Below is a small trained network, with its code and all its weights. Each question gives an input and a target symbol and asks what happens when units are switched off, that is, made to give their printed mean instead of their output.

import numpy as np


def w(rows, s, z=0):
    codes = np.array(rows[::2]) - 128.0
    scale = np.full(codes.shape[1], s)
    scale[-1] = z or s
    return codes * scale


def norm(h):
    return h / np.sqrt((h * h).mean(-1, keepdims=True) + 1e-5)


def f(y):
    return np.maximum(y, 0)


def softmax(a):
    e = np.exp(a - a.max(-1, keepdims=True))
    return e / e.sum(-1, keepdims=True)


def log_softmax(a):
    a = a - a.max(-1, keepdims=True)
    return a - np.log(np.exp(a).sum(-1, keepdims=True))


def net(x, mask):
    ids = ['αβγδεζηθλξπστφψω'.index(c) for c in x.split()]
    T = len(ids)
    res = E[ids] + P[:T]
    u = 0
    for l in range(3):
        q, k, v = (norm(res) @ M[l].T for M in (Q, K, V))
        z = softmax(np.where(np.tri(T) > 0, q @ k.T / 2**0.5, -1e9)) @ v
        res = res + np.where(mask[u], z, O[l][:, -1]) @ O[l][:, :-1]
        u += 1
        y = f(norm(res) @ A[l][:, :-1].T + A[l][:, -1])
        res = res + np.where(mask[u : u + 8], y, B[l][:, -1]) @ B[l][:, :-1]
        u += 8
    return log_softmax(norm(res)[-1] @ U[:, :-1].T + U[:, -1])


Q, K, V, O, A, B = {}, {}, {}, {}, {}, {}
E = w([
[168,104,129],'α',
[169,129,116],'β',
[166,101,128],'γ',
[182,100,125],'δ',
[108,161,156],'ε',
[178,96,125],'ζ',
[167,180,181],'η',
[171,105,105],'θ',
[93,170,156],'λ',
[62,253,25],'ξ',
[89,158,171],'π',
[97,63,194],'σ',
[172,89,128],'τ',
[3,110,73],'φ',
[88,158,169],'ψ',
[97,156,164],'ω',
],0.02)
P = w([
[4,180,253],'0',
[109,154,231],'1',
[139,164,187],'2',
[164,174,171],'3',
[182,181,156],'4',
[195,188,140],'5',
[210,200,131],'6',
[221,209,118],'7',
],0.005)
Q[0] = w([
[147,126,11],'0.h0',
[186,125,2],'0.h0',
],0.0078)
K[0] = w([
[81,202,1],'0.h0',
[215,86,73],'0.h0',
],0.0084)
V[0] = w([
[206,214,204],'0.h0',
[66,2,184],'0.h0',
],0.0062)
O[0] = w([
[99,28,255,254],'0.h0',
[148,148,85,140],'0.h0',
],0.0084,0.0052)
A[0] = w([
[89,167,169,127],'0.n0',
[142,255,135,99],'0.n1',
[117,164,114,6],'0.n2',
[113,93,31,3],'0.n3',
[113,198,44,38],'0.n4',
[70,98,210,210],'0.n5',
[219,105,91,47],'0.n6',
[97,231,62,1],'0.n7',
],0.011,0.0041)
B[0] = w([
[22,183,74,172],'0.n0',
[48,57,228,163],'0.n1',
[141,162,134,129],'0.n2',
[53,34,244,130],'0.n3',
[200,190,222,137],'0.n4',
[137,71,68,247],'0.n5',
[61,77,60,141],'0.n6',
[229,254,115,139],'0.n7',
],0.007,0.011)
Q[1] = w([
[113,125,198],'1.h0',
[255,76,47],'1.h0',
],0.0088)
K[1] = w([
[73,82,255],'1.h0',
[203,213,26],'1.h0',
],0.0055)
V[1] = w([
[253,248,134],'1.h0',
[119,154,215],'1.h0',
],0.0052)
O[1] = w([
[169,166,254,4],'1.h0',
[175,212,125,196],'1.h0',
],0.0089,0.0047)
A[1] = w([
[16,102,198,216],'1.n0',
[55,134,172,134],'1.n1',
[255,97,90,255],'1.n2',
[124,40,175,54],'1.n3',
[216,106,111,254],'1.n4',
[44,104,197,45],'1.n5',
[218,143,4,151],'1.n6',
[16,87,58,111],'1.n7',
],0.0098,0.0036)
B[1] = w([
[105,96,177,255],'1.n0',
[128,30,78,189],'1.n1',
[253,196,193,190],'1.n2',
[56,123,87,187],'1.n3',
[192,219,67,183],'1.n4',
[85,110,24,186],'1.n5',
[157,213,39,152],'1.n6',
[150,203,254,210],'1.n7',
],0.0081,0.0084)
Q[2] = w([
[146,61,79],'2.h0',
[86,3,175],'2.h0',
],0.0053)
K[2] = w([
[254,25,27],'2.h0',
[89,49,56],'2.h0',
],0.0061)
V[2] = w([
[148,78,153],'2.h0',
[95,9,103],'2.h0',
],0.011)
O[2] = w([
[197,127,2,188],'2.h0',
[164,160,174,254],'2.h0',
],0.008,0.004)
A[2] = w([
[104,144,163,147],'2.n0',
[34,198,135,136],'2.n1',
[130,218,128,3],'2.n2',
[158,145,96,86],'2.n3',
[104,113,87,43],'2.n4',
[96,135,5,70],'2.n5',
[194,202,166,91],'2.n6',
[155,137,186,178],'2.n7',
],0.016,0.0048)
B[2] = w([
[133,56,77,209],'2.n0',
[216,41,182,219],'2.n1',
[96,215,92,158],'2.n2',
[175,110,91,165],'2.n3',
[161,155,130,128],'2.n4',
[95,112,42,136],'2.n5',
[11,106,171,239],'2.n6',
[168,197,121,254],'2.n7',
],0.012,0.0064)
U = w([
[134,115,85,94],'α',
[115,49,159,254],'β',
[120,124,110,80],'γ',
[178,111,79,84],'δ',
[146,147,148,41],'ε',
[128,123,104,78],'ζ',
[250,136,185,103],'η',
[119,141,96,114],'θ',
[133,137,141,50],'λ',
[78,186,239,112],'ξ',
[127,140,143,56],'π',
[105,184,106,157],'σ',
[103,139,116,107],'τ',
[103,157,124,99],'φ',
[122,147,136,79],'ψ',
[125,158,126,107],'ω',
],0.019,0.0072)

Each question gives the input, a string of symbols that net reads in full, and the target symbol t.
The units are the heads (2 rows each of Q, K, V and O) and the neurons (one row each of A and B). Each row of codes is followed by its name. A weight is (code - 128) times the scale printed after its matrix; where a second scale follows, it is the last column's (O, A, B and U).
mask holds one flag per unit, layer by layer, with each layer's heads first. A switched-off unit (its flag False) gives its mean, the last column of its rows in O or B, instead of its output. The means were averaged over made-up inputs and are rounded, as every weight is.
A unit's drop is (log p(t) with every unit on - log p(t) with that unit switched off) / (log p(t) with every unit on - log p(t) with every unit switched off).
The circuit of an input: a set's keep is (log p(t) with only the set's units on - log p(t) with every unit switched off) / (log p(t) with every unit on - log p(t) with every unit switched off). Starting from the 12 units with the biggest drops (on a tie, the unit counted first), units are removed one at a time, each time the one whose removal leaves the highest keep (on an exact tie, the one counted first), for as long as the keep stays at least 0.8.
circuit, biggest first: the units of the circuit, biggest drop first
unit that matters most: the unit with the biggest drop
k most important neurons: the k neurons with the biggest drops, biggest first
top k neurons in layer l: the k neurons of layer l with the biggest drops, biggest first
drop of u: that unit's drop, to one decimal
input ε λ ξ η δ, target ξ: circuit, biggest first -> 1.n2, 2.n6, 1.n1
input η η τ, target η: unit that matters most -> 1.n2
input η σ ξ η η δ ξ, target ξ: 3 most important neurons -> 0.n4, 0.n7, 0.n1
input ψ η η σ η σ, target η: 2 most important neurons -> 0.n1, 0.n5
input η σ θ φ η φ, target η: 2 most important neurons -> 2.n1, 1.n7
input η η η δ θ σ σ, target η: top 2 neurons in layer 2 -> 2.n6, 2.n0
input σ η σ η ξ σ, target ξ: 2 most important neurons -> 0.n1, 2.n6
input η ε ζ ξ α, target ξ: circuit, biggest first -> 2.n6, 1.n1, 2.n0
input ε ξ η η η η η, target ξ: 3 most important neurons -> 2.n6, 2.n7, 2.n1
input ξ σ σ σ, target ξ: top 2 neurons in layer 2 -> 2.n6, 2.n7
input σ θ ζ, target σ: top 3 neurons in layer 2 -> 2.n1, 2.n6, 2.n0
input δ η η ω σ ω, target η: top 3 neurons in layer 2 -> 2.n6, 2.n1, 2.n7
input θ ξ λ ξ ε δ, target ξ: 4 most important neurons -> 1.n2, 2.n6, 0.n7, 0.n5
input σ σ ξ δ η, target β: unit that matters most -> 0.n1
input σ η φ φ, target η: 2 most important neurons -> 2.n1, 0.n3
input δ β δ, target δ: top 4 neurons in layer 1 -> 1.n7, 1.n3, 1.n0, 1.n4
input η η ξ, target ξ: top 2 neurons in layer 2 -> 2.n1, 2.n6
input η η γ, target η: top 3 neurons in layer 1 -> 1.n2, 1.n7, 1.n5
input η η ζ, target η: top 3 neurons in layer 1 -> 1.n2, 1.n7, 1.n5
input φ σ η ε, target β: unit that matters most -> 0.h0
input σ η η ε ε, target η: 3 most important neurons -> 1.n7, 2.n6, 2.n1
input η η α, target η: top 4 neurons in layer 1 -> 1.n7, 1.n2, 1.n0, 1.n5
input η ε σ θ η ε, target η: 4 most important neurons -> 1.n7, 2.n6, 2.n1, 0.n5
input ω φ π, target β: drop of 1.n3 -> 0.0
input η θ η σ δ λ, target β: drop of 1.n2 -> 0.1
input η η η η η δ φ, target β: drop of 1.n7 -> 0.3
input α ε σ η λ η η, target ξ: unit that matters most -> 2.h0
